Read these off the row that follows.
1) The 2nd entry?
2) The maximum?
3) The second smallest entry?
[133  98 142 157 155 118 109 100 132]
1) 98
2) 157
3) 100

Read these off the grid that follows.
1) What is the 3rd entry on the main diagonal?
2) What is the bottom-right entry?
3) What is the entry just left of 132?
4) What is the entry directly below the centre entry?
5) What is the entry in the top-right corner?
6) What is the fourth entry from the end, reading row by row?
7) What is the second smallest entry?
[[141 132 140 123 107 103 127]
 [135 130 113 122 145 146 127]
 [129 128 113 123 150 152 127]
 [137 130 114 122 142 142 127]
 [114 124 122 123 151 152 127]
 [118 125 152 124 110 106 128]
 [113 124 150 124 117 114 128]]
1) 113
2) 128
3) 141
4) 123
5) 127
6) 124
7) 106

[127 113 138 153 137 135 128 140 122 114 139 148 151 126 135]
The 3rd-last entry -> 151
What is the last entry?
Answer: 135
The entry just right of the smallest entry -> 138
The 2nd entry from the right: 126
The fifth-last entry -> 139

Read these off the table that follows.
1) Read off the first entry in reading order.
2) Read off the top entry of the column that holds the smallest entry.
3) Read off the 2nd largest entry.
4) Read off the entry in the bottom-right corner.
5) Read off the fourth entry from the end, reading row by row.
6) Read off the entry in the top-right corner.
7) Read off the entry just left of 122.
8) Read off the entry just left of the smallest entry.
[[108 157 116 101 107 113 108 131 111 128 111]
 [131 108 135 128 131 133 126 146 131 134 136]
 [130 134 124 127 132 127 145 116 131 135 125]
 [128 124 122 115 130 128 151 132 130 153 126]
 [129 133 127 133 129 128 128 120 128 124 127]
 [127 133 123 125 128 127 133 124 127 134 125]]
1) 108
2) 101
3) 153
4) 125
5) 124
6) 111
7) 124
8) 116

Questions about the array below.
1) Which number is the entry directly below 98?
2) Which number is the top-left entry?
3) Which number is the entry in the bottom-left corner?
4) Which number is the entry directly above the smallest entry?
5) Which number is the last entry, reading row by row?
6) Which number is the 2nd smallest entry?
7) Which number is the last entry of the smallest entry's row?
8) Which number is the entry directly above 129?
143,120,141,122,122,144,118,122,144,124,127,123,139
121,137,122,134,134,121,126,127,120,125,135,125,118
117,135,120,134,134,116,134,132,114,114,132,130,111
118,143,121,140,140,117,135,133,115,122,139,131,113
125,110,122,109,109,126,116,115,131,137,108,117,135
117,137,118,134,134,116,134,131,116,132,132,130,118
129,134,132,137,137,128,140,140,125,114,136,140,122
99,132,98,121,121,100,108,105,103,138,121,102,105
126,119,124,118,118,126,121,121,128,135,118,121,131
1) 124
2) 143
3) 126
4) 132
5) 131
6) 99
7) 105
8) 117

133  135  127  129  137  139  123  146  122  127  129  106
The entry just right of 137: 139
The entry just left of 106 -> 129

Questions about the matrix below.
1) Which number is the second entry, reading row by row?
2) Which number is the last entry, reading row by row?
3) Which number is the first entry, reading row by row?
4) Which number is the entry just right of the centre entry?
5) Which number is the 4th entry in reading order?
6) Which number is the smallest entry in the last row?
7) Which number is the entry in the top-right corner?
8) Which number is the 3rd entry on the diagonal from the top-right corner?
[[126 124 134 128 131 127 124 126 135 131 134 152 130 127 128]
 [128 129 128 128 129 129 128 136 126 129 129 128 128 128 128]
 [128 125 130 127 127 129 130 119 128 128 126 119 125 127 128]
 [128 125 130 127 126 128 129 124 129 129 130 133 126 128 128]
 [127 131 128 127 129 128 128 121 129 128 129 140 127 128 128]
 [129 133 123 125 130 129 129 143 129 127 127 147 129 128 128]
 [128 127 129 128 129 128 129 131 128 128 134 124 127 128 128]
 [129 124 118 130 130 128 130 103 128 124 135 143 126 130 128]
 [128 128 130 130 128 128 127 124 129 129 128 129 131 128 128]]
1) 124
2) 128
3) 126
4) 129
5) 128
6) 124
7) 128
8) 125

Read these off the matrix that follows. Counting starts at 1.
1) The entry at row 2, column 2?
2) The entry in the bottom-left corner?
3) The top-right entry?
4) The entry at row 1, column 3?
5) The top-left entry?
6) The entry in row 2 and column 1?
7) The bottom-right entry?
8) The entry at row 3, column 1?
[[142 133 125 114 135 115 139 136 146 141 155 140 131 111 120]
 [155 105 133 114 143 117 153 111 145 144 136 101 149 152 150]
 [121 117 104 145 138 122 152 102 128 146 134 115 148 135 142]
 [106 133 110 113 145 105 111 127 143 110 139 108 118 133 144]
 [147 133 109 147 119 129 129 144 153 120 134 120 134 116 135]
 [131 102 154 107 140 143 150 144 110 106 101 101 153 115 155]
 [108 115 148 117 147 108 153 155 116 123 115 118 113 155 153]
 [126 106 113 120 117 108 115 125 132 150 136 120 143 110 101]
 [133 147 112 116 102 135 123 107 114 144 122 108 126 149 119]
 [129 113 125 101 151 126 140 121 138 125 153 102 107 153 104]
 [146 155 151 102 132 142 133 155 155 117 131 143 114 131 129]
 [119 140 149 135 117 144 128 138 117 144 107 142 111 143 139]]
1) 105
2) 119
3) 120
4) 125
5) 142
6) 155
7) 139
8) 121

Questions about the grid below.
1) What is the entry just left of the smallest entry?
2) What is the second smallest entry?
3) What is the 4th entry in reading order?
((128, 137, 142, 125, 137, 115, 101, 133, 133, 122, 132, 125, 127), (129, 129, 134, 122, 130, 125, 117, 134, 128, 130, 126, 123, 129), (138, 129, 129, 120, 126, 135, 128, 134, 126, 136, 127, 122, 133), (134, 129, 127, 117, 129, 132, 118, 129, 127, 131, 134, 123, 131), (123, 131, 127, 135, 126, 120, 126, 125, 132, 132, 120, 132, 130), (136, 134, 132, 114, 125, 128, 116, 129, 130, 132, 130, 122, 134), (134, 126, 122, 115, 130, 143, 130, 135, 121, 130, 141, 120, 137), (126, 127, 121, 118, 130, 144, 131, 133, 121, 125, 141, 121, 136))
1) 115
2) 114
3) 125
